(in the rows, 128 means zero)
Each row is followed by its group and then its class within the group.
[150 101 123 135 150 114 124 220 117 129 122 116 133 130 122 125 138 130
 142 140 124 148 111 113 151 142 133 143 134 134 142]
(83) V
[124 125 119 103 132 110 150 156 128 138 124 130 120  42 116 147 116 132
 102 137 129 135 118 113 146 130 136 131 125 119 128]
(83) D
[149  93 127 107 137 143 113 189 131 138 150 118 135 116 140 132 140 133
 112 153 133 137 133 126 137 143 132 129 131 154 141]
(80) X
[147 119 114 121 137 115 130 157 102 187 116 141 122  79 142 115 145 141
 127 112 112 138 122 127 161 135 133 143 131 138 118]
(80) M
[133 145 100 133 147  69 148 121 107 188 115 171 109  45 160 134  89 163
 111  80  96 147 123 121 159 138 120 166 131 109 111]
(80) X
[149  98 152 105 118 161 115 212 152 142 152 117 132 206 140 113 174 102
 139 139 118 128 129 131 157 143 114 110 129 181 133]
(84) L
[137 136 112 123 148 135 132 165 137 135 128 161 152  80 112 125 118 148
 101 127 121 139 120 134 128 133 132 110 135 143 139]
(83) E
[141 137  90 126 140 108 149 121 111 168 120 158 121  27 133 140 101 168
 223  96  98 131 136 131 150 142 139 162 129 119 118]
(80) X
[138 111 120 116 143 105 151 173 106 177 116 150 104  67 121 126 114 143
 114 110 103 149 122 119 169 146 127 152 144 114 137]
(83) D
[118 123  81 168 147  57 173  55  97 202  99 247 144   4 116 104  55 170
  85  66  91 150 121 117 132 117 125 158 146  95 121]
(80) M
[128 111 115 129 131 108 152 136 122 181 136 152 142  56 131 136 113 152
  98 106 107 146 133 135 133 145 136 142 127 127 129]
(80) M
[113 114 106 150 120 152 137  82 130 113 156 159 171 122 126 125 105 136
  96 128 119 130 137 127  76 119 134 119 132 137 133]
(80) M
[128 113 118 132 153 107 135 181  98 149 105 168 127  62 111 125 122 161
 114  89 103 150 117 106 163 133 140 148 134 127 136]
(83) E
[118 123  99 135 140  28 172   8  96 169 106 223 155 101 111  94  45 153
  96  57  95 150 119 118 140  88 114 164 155  96 139]
(84) L
[146 116 129 110 143  66 134 136 110 199 111 154 109 108 130 115 112 130
 105  92 103 132 115 123 191 132 114 164 132 125 116]
(84) L
[146 132 105 165 148  88 141 115 102 192 103 167 124  42 114 122 111 170
  91  88 107 139 131 132 160 134 132 150 128 124 102]
(80) M
[125 135 143 153 128  92 151  13 112 192 150 211 186 162 105 109  62 127
 102  75 100 140 124 112  72  81 111 153 149 117 149]
(84) Z
[129 117 120 112 150 112 167 152 118 154 111 151 113  39 112 142 101 143
 129 116 103 132 117 105 150 144 113 135 138  95 136]
(83) D
[156 115 120 119 160 132 130 213  85 163 132 126 100  82 127 130 137 139
 117 126 111 148 122 134 177 155 136 135 127 139 148]
(83) E
[131 120 117 132 116 131 126 150 137 171 144 119 141 118 136 100 129 129
 109 132 124 139 139 144 131 147 147 132 120 148 133]
(80) M
[118 104  97 151 127 103 152 137 102 114 130 155 143 109 114 139 102 159
 110  88 104 159 126  87 101 127 132 147 129 104 154]
(83) V
[146 126 148 104 111 110 108 134 114 196 131 122 134 180 143 114 144 115
 121  98 109 115 115 129 184 140 118 162 155 150 108]
(84) L
[172 142 160 100 125 146 107 188 132 185 151 117 129 189 145 105 158 104
 140 146 125 132 118 124 179 140 107 143 118 180 126]
(84) S
[120 121 126 107 170  94 123  98 119 181 135 177 130 167 127 116 104 118
 127 102 109 146 128 127 175 120 150 142 151 145 140]
(84) S
[ 69 110 113 163 157 169 150 111 139  53 157 143 179 109 120 150 107 141
 121 133 124 135 149 118  36 122 150  94 134 132 178]
(83) E
[121  99 114 141 161  93 171 135 109 117  98 179 125  71 113 118  99 157
 109 112 115 150 108 102 136 118 126 134 133 112 142]
(83) V
[144 120 108 125 133 110 129 124 136 164 121 141 147  75 132 104 115 154
 100  93 106 136 130 120 131 130 135 146 137 129 137]
(80) X
[135  89 129 118 139 107 153 182  96 150 114 158 101  55 124 133 121 147
 124 107  87 153 117 113 155 150 129 136 143 111 135]
(83) D
[141 106 123 135 150 121 147 190 116 143 117 148 124  91 115 129 116 160
 126 125 108 148 115  95 150 143 130 125 138 128 156]
(83) V
